Here is a tiny trained network, its code and every weight. The questions are about switching its units off for an input and a class, where a switched-off unit gives its printed mean instead of its output.

import numpy as np


def w(rows, s, z=0):
    codes = np.array(rows[::2]) - 128.0
    scale = np.full(codes.shape[1], s)
    scale[-1] = z or s
    return codes * scale


def norm(h):
    return h / np.sqrt((h * h).mean(-1, keepdims=True) + 1e-5)


def f(y):
    return np.maximum(y, 0)


def log_softmax(a):
    a = a - a.max(-1, keepdims=True)
    return a - np.log(np.exp(a).sum(-1, keepdims=True))


def net(x, mask):
    res = np.array(x, float).reshape(1, 8) / 4 @ E
    u = 0
    for l in range(4):
        y = f(norm(res) @ A[l][:, :-1].T + A[l][:, -1])
        res = res + np.where(mask[u : u + 6], y, B[l][:, -1]) @ B[l][:, :-1]
        u += 6
    return log_softmax(norm(res)[-1] @ U[:, :-1].T + U[:, -1])


A, B = {}, {}
E = w([
[81,112,199],'x0',
[41,136,3],'x1',
[228,98,122],'x2',
[70,118,151],'x3',
[131,39,94],'x4',
[98,191,155],'x5',
[145,89,71],'x6',
[138,141,61],'x7',
],0.0059)
A[0] = w([
[134,237,108,4],'L0N0',
[82,23,111,57],'L0N1',
[96,95,2,22],'L0N2',
[115,12,110,144],'L0N3',
[160,165,97,63],'L0N4',
[42,188,143,87],'L0N5',
],0.0092,0.0019)
B[0] = w([
[182,204,169,187],'L0N0',
[174,153,135,212],'L0N1',
[84,216,2,254],'L0N2',
[157,209,125,230],'L0N3',
[185,133,162,158],'L0N4',
[26,74,142,221],'L0N5',
],0.0093,0.0045)
A[1] = w([
[197,14,93,92],'L1N0',
[177,31,214,224],'L1N1',
[110,10,198,204],'L1N2',
[27,254,203,83],'L1N3',
[177,199,104,84],'L1N4',
[151,116,152,8],'L1N5',
],0.0065,0.0012)
B[1] = w([
[122,106,211,155],'L1N0',
[224,254,70,195],'L1N1',
[248,186,106,173],'L1N2',
[56,80,232,254],'L1N3',
[158,198,150,205],'L1N4',
[136,130,99,138],'L1N5',
],0.0086,0.0044)
A[2] = w([
[212,13,231,222],'L2N0',
[68,127,187,8],'L2N1',
[254,92,164,212],'L2N2',
[97,105,120,141],'L2N3',
[171,209,161,173],'L2N4',
[188,167,106,175],'L2N5',
],0.0096,0.0018)
B[2] = w([
[149,253,124,191],'L2N0',
[86,101,183,179],'L2N1',
[175,163,155,232],'L2N2',
[138,116,142,146],'L2N3',
[95,173,185,254],'L2N4',
[107,163,179,231],'L2N5',
],0.012,0.0058)
A[3] = w([
[161,69,119,198],'L3N0',
[95,76,127,54],'L3N1',
[1,148,179,76],'L3N2',
[151,90,122,177],'L3N3',
[172,150,73,252],'L3N4',
[152,65,218,184],'L3N5',
],0.0098,0.0013)
B[3] = w([
[106,173,186,128],'L3N0',
[197,98,139,139],'L3N1',
[179,85,255,255],'L3N2',
[129,171,200,128],'L3N3',
[20,148,160,187],'L3N4',
[106,220,44,169],'L3N5',
],0.0094,0.0058)
U = w([
[199,73,79,44],'0',
[124,105,135,204],'1',
[102,142,7,184],'2',
[205,30,72,2],'3',
[80,99,183,146],'4',
[201,235,170,194],'5',
[174,84,100,21],'6',
],0.014,0.007)

Each question gives the input, the list of numbers given to net, and the class t.
The units are the neurons (one row each of A and B). Each row of codes is followed by its name. A weight is (code - 128) times the scale printed after its matrix; where a second scale follows, it is the last column's (A, B and U).
mask holds one flag per neuron, layer by layer. A switched-off neuron (its flag False) gives its mean, the last column of its row in B, instead of its output. The means were averaged over made-up inputs and are rounded, as every weight is.
A unit's drop is (log p(t) with every unit on - log p(t) with that unit switched off) / (log p(t) with every unit on - log p(t) with every unit switched off).
unit that matters most: the unit with the biggest drop
top k neurons: the k neurons with the biggest drops, biggest first
top k neurons in layer l: the k neurons of layer l with the biggest drops, biggest first
drop of u: that unit's drop, to one decimal
input [-6,3,-1,5,-5,-1,-5,-7], class 1: unit that matters most	L0N5
input [-8,-4,-4,7,-5,7,-3,5], class 4: top 2 neurons	[L0N5; L1N3]
input [-1,5,8,-1,7,-6,-6,5], class 2: top 2 neurons	[L0N2; L3N2]
input [2,3,-8,3,1,-3,-1,8], class 4: top 3 neurons	[L3N2; L0N5; L1N1]
input [-8,-3,2,-3,1,-5,7,8], class 2: top 3 neurons in layer 1	[L1N3; L1N2; L1N1]
input [-1,7,-8,-3,4,2,1,-2], class 2: top 3 neurons	[L0N2; L2N4; L2N5]
input [-3,-2,-3,3,2,-1,1,5], class 2: top 2 neurons in layer 0	[L0N2; L0N0]
input [-7,3,8,-8,5,-4,-2,5], class 2: top 3 neurons in layer 1	[L1N3; L1N2; L1N1]
input [-4,5,3,5,3,-1,-8,3], class 2: drop of L2N4	0.1
input [4,8,-5,-1,3,0,-8,3], class 4: drop of L3N2	0.2
input [1,5,4,8,2,-8,-4,8], class 2: drop of L0N2	0.1
input [8,4,2,-4,-5,3,5,-4], class 4: drop of L0N2	-0.1
